Below is a small trained network, with its code and all its weights. Each question gives an input and a class and asks what happens when units are switched off, that is, made to give their printed mean instead of their output.

import numpy as np


def w(rows, s, z=0):
    codes = np.array(rows[::2]) - 128.0
    scale = np.full(codes.shape[1], s)
    scale[-1] = z or s
    return codes * scale


def norm(h):
    return h / np.sqrt((h * h).mean(-1, keepdims=True) + 1e-5)


def f(y):
    return np.maximum(y, 0)


def log_softmax(a):
    a = a - a.max(-1, keepdims=True)
    return a - np.log(np.exp(a).sum(-1, keepdims=True))


def net(x, mask):
    res = np.array(x, float).reshape(1, 5) / 4 @ E
    u = 0
    for l in range(4):
        y = f(norm(res) @ A[l][:, :-1].T + A[l][:, -1])
        res = res + np.where(mask[u : u + 4], y, B[l][:, -1]) @ B[l][:, :-1]
        u += 4
    return log_softmax(norm(res)[-1] @ U[:, :-1].T + U[:, -1])


A, B = {}, {}
E = w([
[77,240,183,198,128,183,132],'x0',
[117,92,190,47,183,142,3],'x1',
[45,207,69,199,28,35,35],'x2',
[43,79,144,111,12,218,124],'x3',
[223,254,79,64,82,88,123],'x4',
],0.0077)
A[0] = w([
[95,151,170,212,102,182,95,95],'L0N1',
[135,97,198,130,148,96,65,2],'L0N2',
[170,245,74,145,115,161,136,219],'L0N3',
[162,81,105,79,20,100,123,49],'L0N4',
],0.011,0.0038)
B[0] = w([
[106,152,135,135,40,131,116,192],'L0N1',
[170,51,119,157,132,131,66,164],'L0N2',
[134,98,214,142,103,65,52,254],'L0N3',
[203,154,81,131,76,255,118,179],'L0N4',
],0.0098,0.0074)
A[1] = w([
[169,98,49,88,109,84,145,69],'L1N1',
[109,194,81,139,110,179,179,2],'L1N2',
[1,122,136,138,106,119,155,2],'L1N3',
[176,89,143,148,146,173,212,120],'L1N4',
],0.0087,0.0032)
B[1] = w([
[108,209,63,138,241,186,74,180],'L1N1',
[86,143,53,143,171,78,8,143],'L1N2',
[144,252,87,149,134,92,226,175],'L1N3',
[2,183,137,213,34,160,85,252],'L1N4',
],0.0079,0.004)
A[2] = w([
[65,126,122,204,152,149,177,175],'L2N1',
[93,81,126,100,135,98,128,72],'L2N2',
[207,187,161,137,140,98,193,3],'L2N3',
[128,50,121,142,165,169,254,100],'L2N4',
],0.014,0.0045)
B[2] = w([
[59,97,234,188,137,70,28,253],'L2N1',
[173,137,167,93,123,100,106,145],'L2N2',
[158,37,116,154,182,90,99,176],'L2N3',
[118,186,191,220,23,81,247,204],'L2N4',
],0.012,0.007)
A[3] = w([
[173,146,133,8,141,122,127,100],'L3N1',
[93,51,170,99,107,174,128,254],'L3N2',
[130,101,236,125,156,165,110,125],'L3N3',
[184,106,136,157,194,123,105,163],'L3N4',
],0.015,0.0023)
B[3] = w([
[44,49,113,150,180,197,197,178],'L3N1',
[251,192,85,94,143,76,61,203],'L3N2',
[178,126,165,105,173,80,175,244],'L3N3',
[215,96,177,45,202,135,225,205],'L3N4',
],0.011)
U = w([
[93,76,96,117,207,176,223,1],'0',
[138,137,49,109,112,212,76,85],'1',
[202,90,148,91,253,92,109,186],'2',
[84,190,182,188,113,77,79,197],'3',
],0.017,0.0048)

Each question gives the input, the list of numbers given to net, and the class t.
The units are the neurons (one row each of A and B). Each row of codes is followed by its name. A weight is (code - 128) times the scale printed after its matrix; where a second scale follows, it is the last column's (A, B and U).
mask holds one flag per neuron, layer by layer. A switched-off neuron (its flag False) gives its mean, the last column of its row in B, instead of its output. The means were averaged over made-up inputs and are rounded, as every weight is.
A unit's drop is (log p(t) with every unit on - log p(t) with that unit switched off) / (log p(t) with every unit on - log p(t) with every unit switched off).
The circuit of an input: a set's keep is (log p(t) with only the set's units on - log p(t) with every unit switched off) / (log p(t) with every unit on - log p(t) with every unit switched off). Starting from the 12 units with the biggest drops (on a tie, the unit counted first), units are removed one at a time, each time the one whose removal leaves the highest keep (on an exact tie, the one counted first), for as long as the keep stays at least 0.8.
circuit, biggest first: the units of the circuit, biggest drop first
k most important neurons: the k neurons with the biggest drops, biggest first
top k neurons in layer l: the k neurons of layer l with the biggest drops, biggest first
drop of u: that unit's drop, to one decimal
input [0,0,-6,-5,-7], class 3: circuit, biggest first	L2N4
input [-2,-1,5,-4,7], class 2: 3 most important neurons	L1N4; L2N4; L0N1
input [-7,7,-8,-3,8], class 0: circuit, biggest first	L3N1; L2N1
input [-6,2,1,8,-3], class 1: circuit, biggest first	L0N4; L2N1
input [-5,-1,-2,-3,-3], class 3: circuit, biggest first	L0N3; L2N4
input [0,-2,1,8,7], class 1: 2 most important neurons	L0N4; L2N1
input [-3,6,6,3,8], class 1: circuit, biggest first	L2N1; L0N4
input [-2,-7,1,4,3], class 1: circuit, biggest first	L0N4; L2N4
input [6,0,2,-7,8], class 2: top 3 neurons in layer 2	L2N3; L2N4; L2N1
input [3,-5,-7,7,4], class 3: 2 most important neurons	L3N4; L2N3
input [8,-2,-6,5,6], class 2: top 2 neurons in layer 2	L2N4; L2N1
input [-6,6,8,-1,2], class 1: top 2 neurons in layer 0	L0N4; L0N3
input [3,-3,2,-6,5], class 2: top 3 neurons in layer 2	L2N3; L2N4; L2N1
input [7,-8,-5,-5,-3], class 3: circuit, biggest first	L1N4
input [-5,-5,-6,-6,-5], class 3: drop of L2N4	0.1
input [-8,0,-8,2,5], class 1: drop of L1N4	0.3
input [5,8,4,-6,-5], class 2: drop of L0N2	0.2
input [-1,-6,-3,6,-3], class 3: drop of L1N1	0.0
